Below is a small trained network, with its code and all its weights. Each question gives an input and a target symbol and asks what happens when units are switched off, that is, made to give their printed mean instead of their output.

import numpy as np


def w(rows, s, z=0):
    codes = np.array(rows[::2]) - 128.0
    scale = np.full(codes.shape[1], s)
    scale[-1] = z or s
    return codes * scale


def norm(h):
    return h / np.sqrt((h * h).mean(-1, keepdims=True) + 1e-5)


def f(y):
    return y / 2 * (1 + np.tanh(0.7978845608 * (y + 0.044715 * y**3)))


def softmax(a):
    e = np.exp(a - a.max(-1, keepdims=True))
    return e / e.sum(-1, keepdims=True)


def log_softmax(a):
    a = a - a.max(-1, keepdims=True)
    return a - np.log(np.exp(a).sum(-1, keepdims=True))


def net(x, mask):
    ids = ['ΓΘΛΠΣΦαβεζημξτψω'.index(c) for c in x.split()]
    T = len(ids)
    res = E[ids] + P[:T]
    u = 0
    for l in range(3):
        q, k, v = (norm(res) @ M[l].T for M in (Q, K, V))
        z = softmax(np.where(np.tri(T) > 0, q @ k.T / 3**0.5, -1e9)) @ v
        res = res + np.where(mask[u], z, O[l][:, -1]) @ O[l][:, :-1]
        u += 1
        y = f(norm(res) @ A[l][:, :-1].T + A[l][:, -1])
        res = res + np.where(mask[u : u + 8], y, B[l][:, -1]) @ B[l][:, :-1]
        u += 8
    return log_softmax(norm(res)[-1] @ U[:, :-1].T + U[:, -1])


Q, K, V, O, A, B = {}, {}, {}, {}, {}, {}
E = w([
[140,113,121,129,119,92,118,129],'Γ',
[149,158,103,141,140,150,150,118],'Θ',
[94,136,100,128,91,105,131,112],'Λ',
[157,132,102,168,134,135,157,105],'Π',
[146,130,118,105,183,113,129,96],'Σ',
[77,142,17,150,196,96,64,252],'Φ',
[164,140,149,100,126,112,105,122],'α',
[143,65,117,158,151,120,141,100],'β',
[147,121,142,134,91,134,105,134],'ε',
[165,163,131,108,169,149,136,106],'ζ',
[138,111,114,162,99,137,151,116],'η',
[147,132,98,130,164,123,153,112],'μ',
[115,163,125,119,89,154,123,127],'ξ',
[138,93,113,121,155,95,126,116],'τ',
[183,117,127,149,143,135,131,111],'ψ',
[80,115,78,146,78,143,159,113],'ω',
],0.025)
P = w([
[152,138,84,130,87,80,107,154],'0',
[131,107,172,84,119,85,202,191],'1',
[158,107,96,60,84,105,163,139],'2',
[146,96,113,80,124,128,167,202],'3',
[51,173,196,247,130,123,83,87],'4',
[153,157,92,164,112,228,72,52],'5',
[139,237,107,176,123,74,165,97],'6',
],0.013)
Q[0] = w([
[95,80,158,129,144,116,130,193],'0.h1',
[49,147,197,180,158,130,91,90],'0.h1',
[129,96,153,124,133,250,88,95],'0.h1',
],0.021)
K[0] = w([
[101,174,179,191,144,98,130,110],'0.h1',
[100,121,227,95,122,123,215,126],'0.h1',
[174,130,143,101,58,84,164,4],'0.h1',
],0.018)
V[0] = w([
[90,195,147,43,171,121,87,126],'0.h1',
[95,108,158,125,51,161,96,195],'0.h1',
[126,253,119,117,78,159,169,142],'0.h1',
],0.015)
O[0] = w([
[157,101,42,136,108,32,70,92,90],'0.h1',
[110,118,93,76,121,212,41,167,3],'0.h1',
[82,242,80,7,92,106,116,119,195],'0.h1',
],0.016,0.0057)
A[0] = w([
[166,119,124,97,231,139,47,138,2],'0.n1',
[193,119,182,124,86,142,53,108,138],'0.n2',
[148,63,171,69,124,126,156,165,218],'0.n3',
[46,162,114,100,138,130,74,162,20],'0.n4',
[88,195,163,151,120,134,119,96,82],'0.n5',
[81,166,104,202,204,76,101,254,68],'0.n6',
[68,215,179,76,73,156,141,58,66],'0.n7',
[127,173,153,154,209,107,128,189,185],'0.n8',
],0.012,0.0053)
B[0] = w([
[75,196,127,130,127,112,106,6,144],'0.n1',
[180,192,141,179,139,112,120,139,151],'0.n2',
[170,176,97,100,74,117,144,128,182],'0.n3',
[211,91,101,133,153,125,139,106,165],'0.n4',
[91,150,124,157,176,134,102,126,159],'0.n5',
[110,71,55,58,191,143,62,108,150],'0.n6',
[113,153,129,210,204,84,144,190,253],'0.n7',
[105,109,103,83,88,139,125,92,189],'0.n8',
],0.014,0.0069)
Q[1] = w([
[99,40,53,142,150,171,121,77],'1.h1',
[231,154,48,84,60,156,254,142],'1.h1',
[105,111,71,200,101,142,81,40],'1.h1',
],0.0084)
K[1] = w([
[125,2,90,66,167,150,116,153],'1.h1',
[216,122,74,224,191,172,64,153],'1.h1',
[133,17,184,16,199,98,83,140],'1.h1',
],0.0086)
V[1] = w([
[104,167,183,112,254,133,88,62],'1.h1',
[55,78,42,107,139,158,175,85],'1.h1',
[173,85,178,40,198,100,127,127],'1.h1',
],0.0078)
O[1] = w([
[55,52,146,200,211,110,76,57,202],'1.h1',
[135,134,57,92,181,133,227,106,2],'1.h1',
[102,87,72,179,1,127,159,101,78],'1.h1',
],0.0091,0.00083)
A[1] = w([
[179,182,223,135,168,152,138,54,140],'1.n1',
[174,53,199,142,154,245,166,90,164],'1.n2',
[145,232,202,185,78,98,125,114,132],'1.n3',
[131,173,207,93,144,64,107,107,207],'1.n4',
[139,108,126,83,138,181,112,197,253],'1.n5',
[87,145,111,181,116,152,54,80,52],'1.n6',
[220,148,77,154,153,149,90,100,122],'1.n7',
[131,83,186,198,196,140,62,122,78],'1.n8',
],0.012,0.0039)
B[1] = w([
[27,101,98,226,110,126,140,134,207],'1.n1',
[7,186,67,117,52,115,70,212,170],'1.n2',
[87,125,49,153,157,138,115,114,254],'1.n3',
[104,194,77,235,111,158,128,132,228],'1.n4',
[144,195,120,185,122,153,114,58,178],'1.n5',
[150,166,162,47,80,92,189,218,151],'1.n6',
[119,116,172,123,96,141,74,200,193],'1.n7',
[203,164,33,162,78,151,150,153,149],'1.n8',
],0.011,0.0089)
Q[2] = w([
[126,140,35,224,108,63,93,146],'2.h1',
[167,21,249,24,149,75,88,115],'2.h1',
[61,74,134,165,161,139,188,56],'2.h1',
],0.011)
K[2] = w([
[91,2,19,158,176,78,47,123],'2.h1',
[217,164,187,83,21,60,194,130],'2.h1',
[103,99,159,151,156,159,203,33],'2.h1',
],0.0097)
V[2] = w([
[123,12,83,12,171,167,136,136],'2.h1',
[102,116,89,167,203,132,165,157],'2.h1',
[88,123,104,187,151,121,1,132],'2.h1',
],0.0099)
O[2] = w([
[122,231,97,193,145,106,138,174,2],'2.h1',
[167,155,166,152,155,152,146,81,196],'2.h1',
[89,98,180,9,148,82,218,209,227],'2.h1',
],0.014,0.0096)
A[2] = w([
[165,154,154,69,133,71,136,207,133],'2.n1',
[169,97,58,140,180,15,184,98,30],'2.n2',
[115,207,78,64,192,160,86,135,243],'2.n3',
[144,108,221,188,214,234,146,67,3],'2.n4',
[55,10,93,97,166,113,108,153,165],'2.n5',
[103,158,221,136,101,106,140,139,69],'2.n6',
[94,107,129,194,35,90,193,88,72],'2.n7',
[174,45,104,82,110,20,117,110,71],'2.n8',
],0.014,0.0027)
B[2] = w([
[131,99,124,124,132,164,219,98,208],'2.n1',
[58,129,170,146,72,204,8,106,245],'2.n2',
[168,48,162,144,207,93,65,137,243],'2.n3',
[252,203,144,88,33,117,131,94,204],'2.n4',
[254,192,110,79,121,74,147,135,202],'2.n5',
[77,136,89,161,158,82,163,135,150],'2.n6',
[159,100,56,90,219,125,100,119,227],'2.n7',
[97,133,196,110,47,52,170,174,241],'2.n8',
],0.015,0.011)
U = w([
[132,152,142,50,66,34,172,180,232],'Γ',
[129,53,190,109,236,107,210,144,38],'Θ',
[19,236,92,57,58,90,41,91,61],'Λ',
[151,91,136,203,98,170,172,192,146],'Π',
[15,186,210,103,225,44,132,104,5],'Σ',
[134,158,21,23,166,84,38,161,27],'Φ',
[138,232,73,202,98,52,75,204,106],'α',
[127,180,18,111,20,169,57,186,157],'β',
[243,214,188,161,136,108,82,155,119],'ε',
[144,178,11,116,145,117,153,33,223],'ζ',
[113,210,154,168,139,109,254,80,74],'η',
[74,57,180,91,154,193,60,209,153],'μ',
[49,203,199,120,86,205,118,163,196],'ξ',
[109,52,205,193,88,78,75,120,195],'τ',
[180,78,52,169,138,103,151,197,64],'ψ',
[18,113,32,91,135,156,174,151,194],'ω',
],0.0076,0.0022)

Each question gives the input, a string of symbols that net reads in full, and the target symbol t.
The units are the heads (3 rows each of Q, K, V and O) and the neurons (one row each of A and B). Each row of codes is followed by its name. A weight is (code - 128) times the scale printed after its matrix; where a second scale follows, it is the last column's (O, A, B and U).
mask holds one flag per unit, layer by layer, with each layer's heads first. A switched-off unit (its flag False) gives its mean, the last column of its rows in O or B, instead of its output. The means were averaged over made-up inputs and are rounded, as every weight is.
A unit's drop is (log p(t) with every unit on - log p(t) with that unit switched off) / (log p(t) with every unit on - log p(t) with every unit switched off).
The circuit of an input: a set's keep is (log p(t) with only the set's units on - log p(t) with every unit switched off) / (log p(t) with every unit on - log p(t) with every unit switched off). Starting from the 12 units with the biggest drops (on a tie, the unit counted first), units are removed one at a time, each time the one whose removal leaves the highest keep (on an exact tie, the one counted first), for as long as the keep stays at least 0.8.
units of the circuit, in order: the units of the circuit, biggest drop first
k most important neurons: the k neurons with the biggest drops, biggest first
k most important neurons of layer l: the k neurons of layer l with the biggest drops, biggest first
drop when u is switched off: that unit's drop, to one decimal
input α Φ ω, target ω: 3 most important neurons	2.n4; 2.n5; 1.n3
input Σ Λ ε, target τ: units of the circuit, in order	0.h1; 2.n2
input μ α α Θ Φ α, target α: units of the circuit, in order	0.n2; 1.n1
input Σ Φ α η α μ Σ, target Σ: 3 most important neurons	0.n1; 1.n6; 2.n3
input Σ ω α ε Σ α ω, target μ: units of the circuit, in order	0.h1
input η τ Σ Γ, target ξ: 2 most important neurons of layer 1	1.n2; 1.n5
input τ α Θ, target ψ: 2 most important neurons	1.n2; 2.n7
input Π Σ ε η Σ ω, target μ: units of the circuit, in order	0.h1; 2.n3
input μ Σ Σ ε α Π, target τ: 2 most important neurons	2.n2; 2.n8
input Φ α α μ, target μ: 3 most important neurons	0.n6; 2.n2; 0.n1
input α μ Π α α Σ, target η: 2 most important neurons	2.n4; 0.n7
input η Σ ω Π μ τ, target ε: 3 most important neurons	0.n7; 2.n4; 2.n3
input α Σ Λ α Θ α, target Θ: 2 most important neurons	0.n7; 2.n1
input ε Σ ω ψ ω μ, target ε: most important neuron	0.n7
input ω α ξ, target ε: 2 most important neurons of layer 2	2.n4; 2.n3
input η Π μ ξ Σ, target η: 3 most important neurons	2.n4; 2.n2; 0.n7
input Σ α β ω α μ Π, target ε: 2 most important neurons	2.n4; 0.n7
input Γ α α ξ, target β: 2 most important neurons	0.n3; 0.n7
input Σ α τ β ω, target Γ: 2 most important neurons of layer 2	2.n8; 2.n2
input Θ Σ ω Θ, target Σ: most important neuron	0.n7
input ψ ψ α, target ω: 2 most important neurons	1.n2; 2.n7
input Φ α α, target α: drop when 0.n2 is switched off	1.1
input ω α μ ω, target ε: drop when 2.h1 is switched off	0.3
input Γ η α Θ Σ μ, target Γ: drop when 0.h1 is switched off	0.6
input ω Σ ζ, target ε: drop when 2.n4 is switched off	0.4
input α α ω Λ Θ Σ Σ, target Θ: 2 most important neurons of layer 2	2.n2; 2.n1
input η α Σ α α Σ Σ, target Γ: most important neuron of layer 2	2.n5
